Below is a small trained network, with its code and all its weights. Each question gives an input and a class and asks what happens when units are switched off, that is, made to give their printed mean instead of their output.

import numpy as np


def w(rows, s, z=0):
    codes = np.array(rows[::2]) - 128.0
    scale = np.full(codes.shape[1], s)
    scale[-1] = z or s
    return codes * scale


def f(y):
    return y / 2 * (1 + np.tanh(0.7978845608 * (y + 0.044715 * y**3)))


def log_softmax(a):
    a = a - a.max(-1, keepdims=True)
    return a - np.log(np.exp(a).sum(-1, keepdims=True))


def net(x, mask):
    res = np.array(x, float).reshape(1, 8) / 4 @ E
    y = f(res @ A[0][:, :-1].T + A[0][:, -1])
    res = res + np.where(mask, y, B[0][:, -1]) @ B[0][:, :-1]
    return log_softmax(res[-1] @ U[:, :-1].T + U[:, -1])


A, B = {}, {}
E = w([
[130,253,135],'x0',
[115,209,218],'x1',
[198,64,179],'x2',
[45,193,100],'x3',
[184,119,79],'x4',
[193,210,173],'x5',
[134,108,133],'x6',
[163,135,56],'x7',
],0.0059)
A[0] = w([
[131,142,154,107],'neuron 0',
[191,34,128,75],'neuron 1',
[117,142,108,122],'neuron 2',
[140,169,128,164],'neuron 3',
[140,87,126,70],'neuron 4',
[100,107,159,90],'neuron 5',
[133,131,94,166],'neuron 6',
[125,146,143,123],'neuron 7',
[69,68,7,90],'neuron 8',
[141,174,127,144],'neuron 9',
[104,139,161,110],'neuron 10',
[129,158,103,166],'neuron 11',
[91,97,89,88],'neuron 12',
[107,150,121,62],'neuron 13',
[150,106,90,151],'neuron 14',
[78,92,140,76],'neuron 15',
[148,100,149,101],'neuron 16',
[145,122,142,102],'neuron 17',
[134,156,137,136],'neuron 18',
[57,77,219,87],'neuron 19',
[109,122,144,88],'neuron 20',
[137,166,134,139],'neuron 21',
[89,98,169,98],'neuron 22',
[118,154,123,96],'neuron 23',
[112,106,40,101],'neuron 24',
[83,173,100,1],'neuron 25',
[93,139,132,85],'neuron 26',
[92,153,116,70],'neuron 27',
[99,106,134,57],'neuron 28',
[173,59,154,70],'neuron 29',
[150,113,147,108],'neuron 30',
[146,130,139,124],'neuron 31',
[137,151,130,128],'neuron 32',
[149,103,130,116],'neuron 33',
],0.013,0.0057)
B[0] = w([
[115,105,160,130],'neuron 0',
[208,250,142,235],'neuron 1',
[127,96,119,135],'neuron 2',
[138,43,149,174],'neuron 3',
[158,218,72,139],'neuron 4',
[101,153,141,128],'neuron 5',
[160,94,112,163],'neuron 6',
[116,94,148,135],'neuron 7',
[150,85,17,253],'neuron 8',
[140,43,151,169],'neuron 9',
[89,79,159,138],'neuron 10',
[158,58,130,168],'neuron 11',
[110,127,78,156],'neuron 12',
[115,100,124,119],'neuron 13',
[191,133,108,174],'neuron 14',
[69,174,106,141],'neuron 15',
[133,159,149,141],'neuron 16',
[130,145,147,124],'neuron 17',
[128,79,150,147],'neuron 18',
[46,156,180,186],'neuron 19',
[107,136,129,117],'neuron 20',
[132,59,152,158],'neuron 21',
[96,163,145,143],'neuron 22',
[122,90,131,129],'neuron 23',
[131,110,65,191],'neuron 24',
[82,46,132,137],'neuron 25',
[99,91,125,127],'neuron 26',
[100,69,131,133],'neuron 27',
[86,201,91,117],'neuron 28',
[149,227,160,191],'neuron 29',
[132,146,154,135],'neuron 30',
[133,122,151,132],'neuron 31',
[134,94,143,138],'neuron 32',
[145,156,133,143],'neuron 33',
],0.023,0.0059)
U = w([
[12,129,164,137],'0',
[86,101,61,89],'1',
[136,93,123,253],'2',
[130,161,151,85],'3',
[95,70,148,58],'4',
[114,92,189,144],'5',
],0.011,0.0037)

Each question gives the input, the list of numbers given to net, and the class t.
The units are the neurons (one row each of A and B). Each row of codes is followed by its name. A weight is (code - 128) times the scale printed after its matrix; where a second scale follows, it is the last column's (A, B and U).
mask holds one flag per neuron, in row order. A switched-off neuron (its flag False) gives its mean, the last column of its row in B, instead of its output. The means were averaged over made-up inputs and are rounded, as every weight is.
A unit's drop is (log p(t) with every unit on - log p(t) with that unit switched off) / (log p(t) with every unit on - log p(t) with every unit switched off).
The circuit of an input: a set's keep is (log p(t) with only the set's units on - log p(t) with every unit switched off) / (log p(t) with every unit on - log p(t) with every unit switched off). Starting from the 12 units with the biggest drops (on a tie, the unit counted first), units are removed one at a time, each time the one whose removal leaves the highest keep (on an exact tie, the one counted first), for as long as the keep stays at least 0.8.
circuit, biggest first: the units of the circuit, biggest drop first
top k neurons: the k neurons with the biggest drops, biggest first
drop when u is switched off: that unit's drop, to one decimal
input [-6,4,-6,-1,-1,0,-5,1], class 0: circuit, biggest first	neuron 8; neuron 1; neuron 14
input [4,-3,1,6,2,0,8,0], class 4: circuit, biggest first	neuron 1; neuron 8; neuron 4
input [-2,-5,-1,5,-3,8,3,-2], class 4: circuit, biggest first	neuron 1; neuron 29; neuron 8
input [-8,-6,1,-5,-6,-8,6,-4], class 3: circuit, biggest first	neuron 1
input [1,4,0,3,-3,-2,-5,1], class 0: circuit, biggest first	neuron 8; neuron 1
input [-3,2,-4,-8,-7,6,-1,2], class 5: circuit, biggest first	neuron 8; neuron 1; neuron 24
input [2,7,-6,-1,-8,-4,5,5], class 0: circuit, biggest first	neuron 8; neuron 1
input [3,3,-4,5,-5,5,8,-2], class 5: top 3 neurons	neuron 8; neuron 24; neuron 12
input [-5,7,7,6,-3,-8,2,6], class 0: drop when neuron 19 is switched off	0.2
input [8,3,8,2,-6,-2,-8,-8], class 0: drop when neuron 19 is switched off	0.3
input [-4,3,-3,1,-8,3,4,5], class 5: drop when neuron 5 is switched off	0.0
input [2,7,7,6,5,4,-8,4], class 5: drop when neuron 24 is switched off	0.1
